Here is a tiny trained network, its code and every weight. The questions are about switching its units off for an input and a target symbol, where a switched-off unit gives its printed mean instead of its output.

import numpy as np


def w(rows, s, z=0):
    codes = np.array(rows[::2]) - 128.0
    scale = np.full(codes.shape[1], s)
    scale[-1] = z or s
    return codes * scale


def f(y):
    return y / 2 * (1 + np.tanh(0.7978845608 * (y + 0.044715 * y**3)))


def softmax(a):
    e = np.exp(a - a.max(-1, keepdims=True))
    return e / e.sum(-1, keepdims=True)


def log_softmax(a):
    a = a - a.max(-1, keepdims=True)
    return a - np.log(np.exp(a).sum(-1, keepdims=True))


def net(x, mask):
    ids = ['ΛΞΩαγδεζημπσφψ'.index(c) for c in x.split()]
    T = len(ids)
    res = E[ids] + P[:T]
    r = res
    for j in range(2):
        rows = slice(2 * j, 2 * j + 2)
        q, k, v = (r @ M[0][rows].T for M in (Q, K, V))
        z = softmax(np.where(np.tri(T) > 0, q @ k.T / 2**0.5, -1e9)) @ v
        o = O[0][rows]
        res = res + np.where(mask[j], z, o[:, -1]) @ o[:, :-1]
    y = f(res @ A[0][:, :-1].T + A[0][:, -1])
    res = res + np.where(mask[2:10], y, B[0][:, -1]) @ B[0][:, :-1]
    return log_softmax(res[-1] @ U[:, :-1].T + U[:, -1])


Q, K, V, O, A, B = {}, {}, {}, {}, {}, {}
E = w([
[132,199,55,66,174],'Λ',
[82,138,44,82,144],'Ξ',
[104,125,100,236,174],'Ω',
[116,82,76,85,195],'α',
[126,81,98,136,118],'γ',
[96,153,141,130,146],'δ',
[185,158,173,183,146],'ε',
[109,98,145,146,158],'ζ',
[98,86,125,68,154],'η',
[114,250,138,232,118],'μ',
[107,184,141,82,172],'π',
[222,106,155,77,194],'σ',
[137,148,118,131,162],'φ',
[103,143,239,147,158],'ψ',
],0.016)
P = w([
[112,90,91,58,9],'0',
[128,200,192,58,254],'1',
[108,87,105,79,20],'2',
[129,213,194,68,250],'3',
[119,97,105,95,23],'4',
[130,205,193,83,250],'5',
[117,107,118,108,23],'6',
[137,212,185,94,250],'7',
[122,119,114,117,21],'8',
[136,225,194,116,234],'9',
[115,126,136,124,26],'10',
[123,212,199,122,233],'11',
],0.0055)
Q[0] = w([
[107,126,190,104,71],'head 1',
[201,93,150,29,2],'head 1',
[56,123,181,55,53],'head 2',
[127,148,193,83,232],'head 2',
],0.021)
K[0] = w([
[129,107,193,102,122],'head 1',
[199,101,160,3,110],'head 1',
[39,125,157,116,126],'head 2',
[169,110,166,43,129],'head 2',
],0.028)
V[0] = w([
[113,230,147,168,63],'head 1',
[111,137,22,244,181],'head 1',
[6,143,95,171,121],'head 2',
[86,178,101,131,139],'head 2',
],0.013)
O[0] = w([
[255,241,73,155,85,184],'head 1',
[186,83,51,67,241,254],'head 1',
[107,165,42,234,139,14],'head 2',
[90,106,112,135,180,163],'head 2',
],0.0081,0.0049)
A[0] = w([
[55,103,15,61,30,9],'neuron 1',
[134,86,156,74,84,48],'neuron 2',
[24,232,117,106,145,2],'neuron 3',
[175,197,165,97,187,120],'neuron 4',
[122,123,85,93,189,11],'neuron 5',
[78,91,15,180,35,191],'neuron 6',
[184,15,125,201,79,200],'neuron 7',
[120,201,150,134,252,232],'neuron 8',
],0.013,0.004)
B[0] = w([
[246,71,177,185,86,151],'neuron 1',
[86,158,89,159,140,159],'neuron 2',
[156,227,88,125,183,154],'neuron 3',
[58,104,105,184,140,232],'neuron 4',
[104,130,184,168,181,200],'neuron 5',
[80,154,150,46,116,159],'neuron 6',
[219,95,6,193,156,140],'neuron 7',
[181,118,137,91,70,253],'neuron 8',
],0.018,0.019)
U = w([
[180,159,132,174,143,87],'Λ',
[117,116,181,74,85,131],'Ξ',
[133,134,54,105,193,104],'Ω',
[119,86,168,178,176,116],'α',
[135,87,87,120,91,126],'γ',
[77,155,141,77,124,194],'δ',
[120,139,69,254,147,124],'ε',
[92,94,72,98,122,253],'ζ',
[86,105,184,169,20,146],'η',
[109,167,79,132,113,135],'μ',
[105,208,91,156,216,62],'π',
[18,126,110,162,128,197],'σ',
[92,115,125,94,119,201],'φ',
[99,193,185,212,115,59],'ψ',
],0.0068,0.0048)

Each question gives the input, a string of symbols that net reads in full, and the target symbol t.
The units are the heads (2 rows each of Q, K, V and O) and the neurons (one row each of A and B). Each row of codes is followed by its name. A weight is (code - 128) times the scale printed after its matrix; where a second scale follows, it is the last column's (O, A, B and U).
mask holds one flag per unit, heads first, then neurons. A switched-off unit (its flag False) gives its mean, the last column of its rows in O or B, instead of its output. The means were averaged over made-up inputs and are rounded, as every weight is.
A unit's drop is (log p(t) with every unit on - log p(t) with that unit switched off) / (log p(t) with every unit on - log p(t) with every unit switched off).
The circuit of an input: a set's keep is (log p(t) with only the set's units on - log p(t) with every unit switched off) / (log p(t) with every unit on - log p(t) with every unit switched off). Starting from all 10 units, units are removed one at a time, each time the one whose removal leaves the highest keep (on an exact tie, the one counted first), for as long as the keep stays at least 0.8.
units of the circuit, in order: the units of the circuit, biggest drop first
most important unit: the unit with the biggest drop
k most important neurons: the k neurons with the biggest drops, biggest first
which heads matter: for each layer, one digit per head in row order, 1 if its drop is at least 0.15 and else 0, layers parted by /
input δ ψ φ ζ σ σ η σ Ξ φ π γ, target σ: most important unit -> head 2
input Ξ ε ζ Λ ε δ σ α γ ε Λ Λ, target σ: units of the circuit, in order -> head 2; neuron 4; neuron 2
input π Ω γ, target γ: which heads matter -> 00
input ζ δ π π ε α ε Λ μ η, target ε: units of the circuit, in order -> head 1; neuron 4
input ε δ Λ Ω α, target α: units of the circuit, in order -> neuron 8; neuron 1; head 1
input π ζ Ω γ, target α: units of the circuit, in order -> neuron 5; head 1
input μ ψ π ε π φ, target ε: units of the circuit, in order -> neuron 4; head 1
input ε φ δ, target δ: which heads matter -> 11
input Ω ψ ε Λ δ σ ζ Ω Ξ, target Ξ: units of the circuit, in order -> neuron 6; neuron 1; neuron 4; head 2
input Λ ψ μ Λ Ξ π γ α, target ε: which heads matter -> 10
input α Ω α δ μ δ δ Λ ψ ζ π, target π: units of the circuit, in order -> neuron 3; head 1; neuron 8
input Ω γ ψ ε σ Λ ε Λ γ ψ, target σ: units of the circuit, in order -> neuron 4; head 2; neuron 2
input σ η δ δ ε, target ε: 2 most important neurons -> neuron 7; neuron 8
input α Λ ψ Λ φ σ γ ζ σ ε, target σ: 2 most important neurons -> neuron 4; neuron 2
input Ω ζ γ μ ε μ ε Ω, target α: 2 most important neurons -> neuron 5; neuron 4
input φ ζ Ξ μ φ η Λ δ γ Ω Λ δ, target α: units of the circuit, in order -> head 1; neuron 5; neuron 3
input ζ ε Ω η, target α: units of the circuit, in order -> neuron 5; head 1
input η Λ ζ φ Λ ζ ε Ξ, target Λ: 4 most important neurons -> neuron 4; neuron 1; neuron 3; neuron 6
input γ φ Λ, target Λ: 2 most important neurons -> neuron 1; neuron 4
input γ γ ψ μ δ ε Ω Λ μ α, target ε: 3 most important neurons -> neuron 4; neuron 5; neuron 6
input Ξ Λ ψ ε Ω ψ Ξ ψ φ ψ, target α: units of the circuit, in order -> head 1; neuron 5
input Ω σ σ π, target σ: 2 most important neurons -> neuron 4; neuron 2
input φ π δ Λ Ω Ξ π σ σ ε ζ Λ, target σ: units of the circuit, in order -> neuron 4; head 2
